Here is a tiny trained network, its code and every weight. The questions are about switching its units off for an input and a class, where a switched-off unit gives its printed mean instead of its output.

import numpy as np


def w(rows, s, z=0):
    codes = np.array(rows[::2]) - 128.0
    scale = np.full(codes.shape[1], s)
    scale[-1] = z or s
    return codes * scale


def f(y):
    return np.maximum(y, 0)


def log_softmax(a):
    a = a - a.max(-1, keepdims=True)
    return a - np.log(np.exp(a).sum(-1, keepdims=True))


def net(x, mask):
    res = np.array(x, float).reshape(1, 4) / 4 @ E
    y = f(res @ A[0][:, :-1].T + A[0][:, -1])
    res = res + np.where(mask, y, B[0][:, -1]) @ B[0][:, :-1]
    return log_softmax(res[-1] @ U[:, :-1].T + U[:, -1])


A, B = {}, {}
E = w([
[21,157,127,44,117,180,128,119,192,37],'x0',
[163,45,80,118,213,175,116,66,194,184],'x1',
[168,132,172,133,57,99,2,92,190,98],'x2',
[142,20,158,73,11,195,132,153,84,93],'x3',
],0.0095)
A[0] = w([
[117,100,147,120,77,120,59,128,192,111,88],'n0',
[234,67,168,201,103,105,113,104,36,213,96],'n1',
[62,113,154,57,107,244,152,97,177,50,84],'n2',
[73,187,114,86,157,106,152,76,195,111,145],'n3',
[144,1,158,105,27,197,145,166,117,114,19],'n4',
[69,136,62,123,200,172,225,197,46,141,109],'n5',
[172,220,157,156,152,93,44,83,173,110,69],'n6',
[93,133,128,49,113,176,118,136,185,87,3],'n7',
[111,116,104,72,155,196,172,161,59,144,68],'n8',
[79,246,187,159,44,64,129,214,11,80,59],'n9',
[149,20,162,107,31,234,148,164,121,114,4],'n10',
[126,6,100,136,162,176,122,70,202,142,28],'n11',
[155,102,182,164,19,106,51,47,207,117,38],'n12',
[151,77,90,103,195,196,95,51,158,189,115],'n13',
],0.0075,0.0048)
B[0] = w([
[141,105,187,72,94,101,156,98,89,168,184],'n0',
[106,158,53,82,169,77,83,200,38,80,243],'n1',
[127,171,56,89,129,89,60,161,43,125,234],'n2',
[166,203,81,137,138,102,179,166,70,147,196],'n3',
[174,197,131,218,251,152,215,102,191,177,243],'n4',
[170,74,195,98,102,82,189,26,143,142,243],'n5',
[124,143,173,87,203,140,176,58,135,184,187],'n6',
[74,137,98,117,187,126,104,152,53,143,176],'n7',
[151,54,151,37,81,81,127,98,134,160,186],'n8',
[2,54,144,167,133,206,91,159,212,65,251],'n9',
[185,179,110,183,221,91,183,133,188,184,238],'n10',
[35,69,141,155,110,171,57,189,147,83,202],'n11',
[134,43,182,93,60,89,182,100,100,179,219],'n12',
[51,91,102,159,83,211,110,164,197,70,223],'n13',
],0.0081,0.011)
U = w([
[80,68,144,148,104,190,94,171,199,74,84],'0',
[150,212,135,181,164,109,152,114,178,177,148],'1',
[147,52,190,45,89,90,138,80,101,153,90],'2',
[131,163,85,97,121,100,93,194,10,110,97],'3',
[165,150,127,125,72,143,116,134,124,87,251],'4',
],0.012,0.011)

Each question gives the input, the list of numbers given to net, and the class t.
The units are the neurons (one row each of A and B). Each row of codes is followed by its name. A weight is (code - 128) times the scale printed after its matrix; where a second scale follows, it is the last column's (A, B and U).
mask holds one flag per neuron, in row order. A switched-off neuron (its flag False) gives its mean, the last column of its row in B, instead of its output. The means were averaged over made-up inputs and are rounded, as every weight is.
A unit's drop is (log p(t) with every unit on - log p(t) with that unit switched off) / (log p(t) with every unit on - log p(t) with every unit switched off).
The circuit of an input: a set's keep is (log p(t) with only the set's units on - log p(t) with every unit switched off) / (log p(t) with every unit on - log p(t) with every unit switched off). Starting from the 12 units with the biggest drops (on a tie, the unit counted first), units are removed one at a time, each time the one whose removal leaves the highest keep (on an exact tie, the one counted first), for as long as the keep stays at least 0.8.
units of the circuit, in order: the units of the circuit, biggest drop first
top k neurons: the k neurons with the biggest drops, biggest first
drop of u: that unit's drop, to one decimal
input [-6,-1,-2,3], class 3: units of the circuit, in order -> n1
input [3,-1,4,-3], class 2: units of the circuit, in order -> n4, n6
input [8,3,3,-7], class 3: top 3 neurons -> n4, n10, n2
input [7,6,-6,-6], class 3: top 2 neurons -> n3, n9
input [-4,6,-2,6], class 0: top 4 neurons -> n11, n13, n3, n6
input [5,0,4,-4], class 3: top 2 neurons -> n4, n10
input [-1,6,-6,1], class 0: top 3 neurons -> n13, n11, n12
input [-6,-7,4,8], class 1: top 4 neurons -> n4, n10, n13, n11
input [-4,3,3,3], class 3: top 2 neurons -> n1, n9
input [-5,-1,-4,-2], class 3: top 4 neurons -> n1, n4, n12, n10
input [-3,-4,0,2], class 0: top 2 neurons -> n9, n2
input [-6,1,-6,-3], class 2: units of the circuit, in order -> n5, n4
input [-3,6,-6,-1], class 0: top 3 neurons -> n13, n11, n12
input [0,-4,8,2], class 2: units of the circuit, in order -> n12
input [-5,-5,4,2], class 0: top 2 neurons -> n9, n2
input [8,4,4,-7], class 3: top 2 neurons -> n4, n10
input [-3,1,5,-4], class 2: top 3 neurons -> n4, n10, n12
input [-7,-7,-8,8], class 1: top 3 neurons -> n4, n10, n12
input [5,2,-5,-2], class 2: top 3 neurons -> n5, n1, n4
input [4,5,-3,6], class 1: units of the circuit, in order -> n10
input [7,-4,-8,-5], class 2: drop of n1 -> 0.1
input [-6,8,-2,3], class 0: drop of n13 -> 0.5
input [5,-6,-7,-6], class 2: drop of n5 -> 1.0
input [4,-3,3,1], class 3: drop of n9 -> -0.1
